Each row has a class, written after it.
[ 43  41 -22 -24 -11 -48 -74 -19  -9  16  12 -15  19 -18  15  27  52   9
  -1 -54 -11  18 -11  33 -27  30 -13   9  41 -32  11 -26  41   9   3  47
 -10  19   0  33  44  32]
(78)
[ 19  68   9  12  12 -16  51  10 -35  -6  10   6   9  -7 -18  39 -50  17
 -49  43  -4  -3   7  29  14 -44   1  50  32 -14  -8  -9  47 -20  30  -7
  10 -23  13 -15 -16   0]
(65)
[-44  12  23 -13 -36  26 -30 -14 -17   7  12  15  12  40 -53  16 -35  -1
  21 -34 -27  43   2  16 -19  -3  -3  -2  -4  19 -15  50  53  23  21  15
  19  -5 -26 -47  70  35]
(78)
[-13 -16  16  30  59  44  -8  31   4 -17 -22  19  15   0 -10 -56  13  15
  21   3  -1  20  26 -29  23  33  29 -72   7 -19  13 -21  13 -23   8  -7
 -28  21  41  -8 -10  -7]
(52)
[ 50 -26  37 -17  63  71  -6 -13  -2 -31 -23 -33  -3 -17 -11 -43  -5  25
 -32  39  13  18  -4 -50  32  21  30 -19 -15  10  20 -17 -13 -43 -10 -27
 -14  11  27 -28  21  -6]
(7)
[ 60 101  41 -30 -13 -78 -37 -11 -40   6 -40  44  29 -63 -13  37  12  32
 -11   0  12  28   4  49 -55  12  -6   9 -18  -2 -24 -30  22 -15 -12   8
   0  32  -3   0  22   9]
(163)
[ 32  72  69 -19  11  17 -35  11  19  -3  17 -14 -11 -28   8  10 -21  24
   2  10  15  30  29  30  18 -20  34 -44  29 -20  21  -6  15  27 -38  41
  -7  39   7 -10  15  49]
(131)
[ -3  16 -13   8  16 -19  18  10 -17  12 -78  34 -15 -15 -19  70  -8  35
 -22 -14  -4  35   3 -46  -1  -7 -26  -9 -21   7  12  -3  -9   1  -6  13
  20   8   7  22 -46   7]
(40)
[ 11 -14  -3  37   9   8 -40 -45   2  -6  35 -17  -7  41  11  55   9  23
  -9  52   3 -23 -35 -10  36 -33  -5 -10   3  54   5  -6  18  41   2  -5
  11 -15  43  -7 -24  17]
(7)
[-17  32  72  26 -21  -2  34 -40   5  -7  23   5 -30  12 -37  82   3 -72
 -14  57 -27   1  29  -3 -18 -48  -3   4  -3   9 -30  -6 -22 -24 -30 -29
  -2  12 -51  -7  47 -55]
(152)
[ 50  62 -19   5  36  -8   1  15  33 -13  11  29  19 -37 -34  41 -26 -31
 -71  97  -4  41 -13 -22   8 -33 -24  18  10   4   6  -8  -6  18  11   7
 -19  12   5  17  24  29]
(40)
[ 50  43 -19 -32 -22   0  -3 -20  32  12  17   7  16 -24  -8 -20 -43  47
 -54  26  12 -17  41   9 -35  28  37   4 -18 -14   3 -32  22  -3 -11 -34
 -49  21  21 -20  16   5]
(152)
[ 31   8  10  24  52  25 -23  13  12   6  27 -13  -4 -18  -3  45  31  24
  -3  -7  21   2  11 -14   0 -16  42 -30   3  -1   6  -6  18   8   7  23
   7  29 -12   7 -19  14]
(65)
[  1  43   3  -4 -10 -31  97  14  18  -7  -3  21  13  10   7   8 -91  33
   6  80 -37  17  14   3   3 -32 -58  26   3  31  12 -18 -42  13  -7 -14
  -6 -42   6  22  11 -10]
(163)
[-44  47  22  12 -16  15  61  -2  -3   3  10  17 -56   4 -39  59 -16 -82
   5   4 -26  24  32   0  22 -50   4   6  28 -38 -12   7  16  10 -14 -27
  -3  12  25 -38  -3  14]
(52)
[ 36  32  37  30  26 -40 -49  -2  -9   9   8 -14   4  -5  10 -15   6  22
 -18   0 -18  -8   2   1 -18 -12  10 -23  21 -46 -23   3  10  16  14   9
  -5  55 -23  19  24  -5]
(152)
[ -13   22   52    6  -31  -64   49  -27    0   24    5   39   22  -25
    3    1 -103   25  -62   44  -26   -7    1   17   -1  -37  -17   38
   -2    2  -11   -1   47   -1   36    8  -14    7  -25   -5   46   52]
(94)
[ 33 -18  24  -4  49  -5  46  32 -23  28 -18   4 -12   2 -10  12 -10  27
  18 -29 -30  28  -9  -6 -28  -3  30  12 -48 -13  -4  25 -15  11  -1   1
  10  -3  -3  -1  -8   7]
(163)
[ 16  18  27  10  16 -27   1 -10 -17  24  14   8 -28  -1  -7  -6 -53  -9
  27  15 -28  16  -7  -4  18  19   6   3  30   4  -6 -35  15  -4  22  -2
  -4 -22 -21  -2  32   4]
(7)
[-11  23  17 -24   3 -15  83  28 -17   7 -10  43   3  -5 -36  44 -19 -33
  22  46 -25  45   2  25  -2 -17  -1 -14  30 -28  10 -14  47   4  -3  13
  11 -35  -2 -13   7  70]
(52)
[ 46  40 -48 -47  24 -25 -31   7  50  -5  47   1   8 -14 -37  20  31 -23
 -29  32 -17  10   8 -25 -10   1   7 -12 -41  25 -12 -10  20  -2 -17   6
  20 -10  10   8  42   1]
(78)
[ 14   3  55 -31  20 -16  45  40 -53   9 -61  39  -8   2 -18   2   3  42
 -26  62  -4  23 -30  -2  22 -19 -14 -13  13 -12   4 -32 -23 -60  -7  -1
  10 -15 -25  15  13  -8]
(163)
[ 48   1  47  -2   8 -27  56  39  24 -10  56 -11  27  -5  13 -36   0   8
  18   8   9 -23 -34  10  16  24  -8 -17   1 -38 -13  31  25  27 -13 -18
   5 -29  10 -14  25  33]
(163)
[ 32  27   6  11  21 -40  38 -14 -16   3   2  -8   5   7 -30  48  15 -38
 -40  37 -44  20  -5 -32   2 -23  -7   6  18 -23   1 -10  20 -40 -34 -14
  13 -42  -3 -17  13   6]
(152)
[  -1   14  -11   48    1  -42  -19   15   11    9    1   31   51  -20
    1  -37 -114   -2  -66   35  -20   17  -65  -29  -36  -35  -14   45
   -4  -13  -13   19    8  -25   13   31    2    5    6   10   30    3]
(65)
[ 63 -23 -30 -19  12 -36  22   8   6  -9 -14 -42  49 -58  15  17  10  -1
 -28 -13  33  19  -1 -40 -19  30  -9 -23 -21  27  13  11   9  12   5   5
   7  -7  46   4 -15  53]
(40)
[ 45  31  -8   0  41  33 -19  17   9  17   8  20  -3 -15   5   1  63  13
   0  50   1  36  -4 -36 -30  23  15 -33  14  25  44 -29   0  15  -2 -27
 -41  -7  56 -11 -20  13]
(163)
[-17 -23  24   7   2 -15  54 -37 -32   8 -44 -29  -9 -50   0   7  54  33
 -67  12  45 -23 -47 -31   2   3  -8 -33   3 -24  -8  -7  20 -42  -5 -31
   7  41 -34  -7 -57  11]
(163)
[-13  -8  15  23  -8   6 -41  13   9   1 -16  -3  23  13  13 -15  49  39
  10 -12  -5   6  10  -6  -6  14  -6 -51 -14 -10  29   5 -11  18 -26 -30
   1  15 -25 -46  24  29]
(40)
[ 13  26   4   0   5 -25  -1 -20  20  15  -3 -22  11 -59   6  42 -27   3
 -15   1  29  35 -20 -11   8  25  -6 -59 -22 -24  -7  12  26  30 -27  17
  11  56  -8 -16  -9  41]
(126)
[  5  55  -7  -6  61 -17  15   6   2  12  14  47 -68 -47 -16   2 -44 -17
   7 -37  21  14 -32  24  36   4  49  43  -4  -6 -12 -18   1 -15  10  18
 -14 -12 -17   5 -57  24]
(52)
[ -6  23  39  26 -23  24 -18 -28 -15 -25 -19   9   8 -13 -58   9 -53  13
 -29  20  11   3 -24  11  10 -13 -10   2  30   6  -6 -22  20 -16 -29 -13
   0   5 -23 -25  16  18]
(152)
[ 51  20  20 -22 -23  -2 -18  54  31 -19  34  25  21  18  -6  10  49 -23
 -55   3  18  -7 -10 -11   3  -7  11   4   8 -29   1  29  25  19  -2  21
 -13 -21  30  17   4  24]
(40)
[ 29 -30  27  29  45 -16 -39  44 -39  38  14  18  14  -2 -23  -5  59  -1
  26   4  -8   0 -28  38 -10   8  22 -33   5   1 -19 -17   4  22  33 -12
   5  20 -38 -30  26  14]
(94)
[ 53  16  38 -26  30  37  -1 -47 -14 -29  35 -21  -8  28 -16  26  32  22
   7  73   1  -1  -7   6 -21  35  51  -7 -27  67  -2 -28  21  -9   4  14
  14 -22  26 -12  13 -25]
(7)
[ -4  10  39 -27 -15 -28   1  72  10  21   7  58  -9   2   3 -31 -15 -55
   0  21  -7  16 -12 -23 -16  -6  32 -23  -2  -7  -3   4   4 -35 -17  15
   2 -46  -3   7 -11 -20]
(131)
[ -2 -42 -54  -9  26  12 -46  57  -6   8 -18  29 -33  -5 -37 -25  28 -31
  -4 -73  -5   3 -46 -17   9  -4 -17  33  25 -40  -4   8  -6 -33   1  15
   9 -16 -10  24  11  -2]
(52)
[-19 -28  -3   6 -31  24 -29  22  20  -5  20  23  -5  -9 -33 -49  14  14
   3  13  17 -28  12 -14  -7  10  35 -57  28  29   5 -58  21  -5   3 -26
 -19  18   1 -27  -1  40]
(52)
[ 12 -14  -5  25  64 -40  19 -20  -7 -37 -46  30   4 -49  -7  66  23   6
   0   9  -6 -11  -3 -33  23 -25 -25   5 -13 -14 -10 -25  18 -40   7  -1
  23  20 -15  39 -30   5]
(52)
[ 22  12  -4 -33 -33 -16  27  41   7  24 -28 -26 -12 -67 -37  21 -71  -3
 -36  33   4  37  -8 -42   1  -5 -43 -38  57 -12   5 -39   5  -7 -15   4
  22  20 -30  21  32  28]
(126)
[  2  43  61   4   2  -7  -5  33  12  -4 -10   8  -8 -16 -47 -40   0  -3
 -24  -1 -13  25   7 -49 -44   2  10 -52  32  20   3  -9  33 -15 -21  26
  16 -26 -33  28  -6   9]
(152)
[-10  58  64   9  -6 -32  31  27  -8 -27  10   6  35  32 -18 -13  42 -14
 -53  57 -22  22 -29  42   5 -47 -60  12  45  -4 -11   9 -20 -12 -10   4
  -3 -12 -47  -9  52   2]
(78)
[ 21 -20  37 -49   3 -22 -35  10  -3 -15 -15   1  -4   1  25 -20  26  18
 -26  -9   7  34  -2 -14   9  16  -2 -46 -38  14   3  11  -5  -2  -8  71
  13  46   3  10  43  44]
(126)
[  2 -20  40  -8  18  -4  21  42  12 -15   8  38   1  28  26 -37  28  39
   1  69 -16 -22 -12 -16 -16 -19  24 -34  13  -8  12 -18   7   3  24  19
  -1   6   4  33  -9  20]
(52)
[  7  11  55   6   0 -40 -27 -10 -19 -13 -12  76  15  -1  41  11  51 -47
  41  22 -38   9  30 -12 -10   5 -14  -1 -14 -12   9 -14  21  -7  22 -33
 -17   8  28 -36  46   1]
(94)
[ 24  30  62  35  26  20 -56  17  19 -39   8  27   3  -1  26 -47 -29  30
  51 -56   2  -3  11   9  21  32  36  -5 -14  -6  18  -2   2   3 -38   5
 -18   1  41 -29 -20  -5]
(131)
[  0  -7  25   6  -5 -21  -9   2  10  -6   1  29   8 -27 -18  52  44 -20
 -14  -6  18  -5  33  15  -6 -35 -11 -32 -17  10 -17   4  36  24  -2  -4
  -6  42  26 -11  20  62]
(52)
[-37 -22  14  30   5   2  45 -39 -22  26   1 -22 -13  -6 -42  31 -80 -43
  -6  12 -28  43   2  -1  19   2 -19 -18 -14  26 -10  -1  28   7   2  39
   1   8  38  15  57  21]
(163)
[  8   1  43  -3  11  -9  -4 -24 -11 -24   1 -11  27  19 -12  15 -14   2
 -17  58  -6  12 -18  26   9 -19 -20 -17   0  -5 -14  10  -4 -16 -16  36
  13   8 -36  17  65  -2]
(152)
[ 13  10  49  39  -5  31   6  44  18  -8 -14  22   6  -1 -42   3  53  37
  20 -62   3  -7  50 -19 -50  38 -12 -47  13   3  -5  12  31  29 -18  -5
  -9  27  11 -18 -19 -12]
(131)
[ 20 -41  27  -7  27  -4 -21 -56 -33   0  39   7 -19  -6  -2  73  19 -63
   3  15  10  -4 -39 -11  42  -9  58  15 -28  31 -16   2  38 -35  28  15
  17 -15   5 -24   7  11]
(94)
[ 52 -10 -35  17  48 -26 -14  39   9  37  23  11   1  -4 -10   3  -7  37
 -17 -47 -11  -7  11 -16  -6  12  17   7 -37 -18 -16   7   3  -8   3   4
   5  15  15 -24  35   4]
(65)
[ 36 -16  49  45  25  13  25  20 -16 -12  -8 -14  -5  13 -28  40  57 -10
 -22 -19 -21  18  14  -2 -13  -5   9  -4   4 -17  -1  -2 -16  37   3  18
 -12  50   3  -1   7  34]
(40)
[ -2  61  56  21  43 -59 -29 -11 -18   0 -24  14  13 -14  33  17  51  18
 -13   9 -18  14  -3  23 -31  -5 -41   4 -28  21   1   7  13  -7   2   0
   7   3   9  27  27 -33]
(78)
[ 31  73  40 -17 -31 -59 -51  24  28  12  22  22 -15 -20  54  14  10  15
 -23  -1   3 -14  29  24 -14  -9  -4   3 -24  -1   3 -18 -14   6 -28 -21
 -16  13   5   8  14 -33]
(126)
[ 48  43  42 -25 -19 -30  11  34  -3  11  12  40  -4   4  16  35  -9   1
 -40  54  17  24 -30 -15  31  20 -17 -14  48 -21   4 -21  12 -23   0  32
 -25 -11  24  21  14  -3]
(126)
[  1 -30  79  -1  -1  -1  32  31  -4   3  -4  53 -33   8 -31  22  32 -22
 -27  55 -12   1 -53 -40  11  26  45 -53 -37 -19   4 -36  37 -40 -55   5
  26 -12  -7 -20  -2  17]
(126)
[-42  49  88  14 -25 -29  37   1 -28   2 -28  30 -27  -3  -6  -9 -62  31
 -20  45 -20   2   4  -4  -2 -20  25 -34  10 -15   0 -47  40 -34 -14  36
  34  23  -5  -2  11  16]
(65)
[ -5  23   2   0  11 -67   4  12   0  17 -22 -43   1 -53  -9 -13 -11  32
 -11 -95  -2  13  39  -4  14  -1 -17 -45  31 -22  -5   2  39 -13 -14  52
  30  13 -64  21 -23  44]
(131)
[ 39   6  -7 -18  15 -27  47 -53  -6  -8   4 -38 -27 -26 -25  -6 -12 -12
 -69  10   9  16 -55  -1 -28   9   6  18 -23   3 -22   9  -5  24 -22  54
   8  55  15 -17   8  75]
(152)
[ 34  31 -36 -18 -41 -42 -45  36   5  -8 -52   8  49 -37   7 -27 -18  14
 -38 -22  -4  36   5 -18 -18  13 -67 -18  10 -52  -1   1  -5  17 -21  -6
  -6  59  35 -18  27  24]
(126)
[ 79  70   2   2  30 -90  45   8 -16  13  31   7  17 -32   9  26   7 -27
 -35  58   0   4  -8 -20   4  24  31  -1  -4 -25 -31 -10   8 -17  30 -40
  -7  -1  15 -41 -11  -2]
(40)
[ 42 -19  38  15  23  41  -8 -52   4 -51  -9 -10  37  11   9  51  70   2
 -17  -9  19   2  22   0 -21  17  11  -3 -42  15  -2  14  34  22   3  21
 -25  29  54  17 -27   0]
(7)
[ 10 -35  31  16  51 -22   6  -3  -3 -35  -3   8 -27 -12  -5  -2  50  -3
 -26  -4  11 -33  15 -39  42   7 -19 -29 -31  34 -19   7  35 -20   9  24
  23  19  37   8  -5   6]
(131)
[-25 -23  73  47  20  27 -17  -1  -8  15  10 -23   5   9  -7  -4 -12 -11
 -18   4 -36  15 -29 -12 -14 -29  16  -4  16 -42  -2  30  26   3  19 -12
  -5  34 -35  -1  55   4]
(78)
[ 56  17 -31 -13  41 -13  15  -4 -26  27   8 -37 -26 -11 -17  14  34  12
 -38  17 -34   2 -20  14 -24  -9  26  37  10 -24  31 -32   8 -11 -34 -44
   5 -33 -10 -44   2  39]
(152)
[ 48  -7  79  18  40  25  -4   7  -3 -32  12  -9  25 -12   6  44  20   8
   0  66 -14  21 -33  41 -33  -1  46 -15 -50  11  24 -22  23  37 -37  29
  15  17  13   8   0  39]
(126)
[ 31  14  -3  -6  16   5   4 -18  -6  11   5   0   1  -3  -5  80  60 -35
  -8  72  46  23 -65  20   8  16 -40 -28  37  -1  -8 -15  -3  18  -9  34
  -5   0   5  38 -13 -17]
(7)
[ 23   7  53  47  -4 -13  37   0 -39 -31 -22 -28  15 -16 -44  43 -37  27
 -39 -29  -3 -13  -9   2  10 -45   5  24  34  -2 -22   3  35 -15 -11   9
  31   7  -2 -14 -51  18]
(131)
[  6   3  62   8  40 -19   4 -39   6 -52  17  17   0 -13  14 -18  -2  18
 -16  46  -2 -11  14  -4  21 -10  25 -16 -22  44  -2 -24  27 -21  20  35
  -6  27  25   6  27  49]
(52)
[ 38  20  22  24  40  -8 -52   4 -25 -16 -14   4  12 -10 -22 -10   9  22
 -38  19   0  19  29 -18  11 -19  18 -34  -2  33 -17 -10  -1  -8  16  15
 -11  64  39 -36   4  14]
(131)
[ 44  16 -41  -1  30 -50 -47  27  39   8   5 -34  36 -59  26 -36   0  25
 -51  -7   6  -1   1 -43 -14 -29 -10 -19   6   1  15  10  -4 -12 -20  -7
   6   4  -6   3 -24  22]
(131)
[ 25  -3 -26   7  13 -15  32  34 -18  -2 -15 -11   7  -4 -30  61   8 -24
  -4  32 -14  32 -18 -17 -26 -16 -26  -1  18  28   1   1   2  45  28  33
  32 -16   9  41 -23  25]
(40)
[ 24  21  68 -13  -9 -26  70  23   9  50  28  11 -19  14 -19  22 -40  18
 -49  41   3   5  -8  -3 -17 -13  33 -19 -10  25 -18   6  27  18  -1  14
  -3 -35   1   5  -9  23]
(7)
[ 26 -41  -1 -19  36 -27  30  56  18  27   7 -40  27 -32   4 -53   0  -8
 -67 -21   8  15  32  -6   2  17  14 -34 -39   9  11  15  12  -3  14  26
 -16 -19  10  32  33  43]
(40)
[ 17   1   0 -40  14  42   2 -28  30 -18  14 -24 -16   5  13 -26  52  25
 -38  37  27 -10 -16  15 -27  16  17  -9 -36  14  11   0   1  32 -12  22
  -8  25   1  13 -17  11]
(7)
[ 45  26 -11  21  57  -9 -34  -1  14   8  23 -11   5 -16  31  -2  19  18
 -15  30  12  12 -44 -17   0  17  14 -26   1 -44   7  -6 -11  -4 -18  38
   4  54  27  -4  24   4]
(65)
[ 24  13  20  23 -27 -58  38 -19  32  -6  17   7  25   0   6  14 -23  14
 -27   0 -16 -16  38   4 -21   4  -6  -1 -49  16 -22  -8 -29  -6 -49  -2
 -19  37  24 -42  25  -3]
(131)
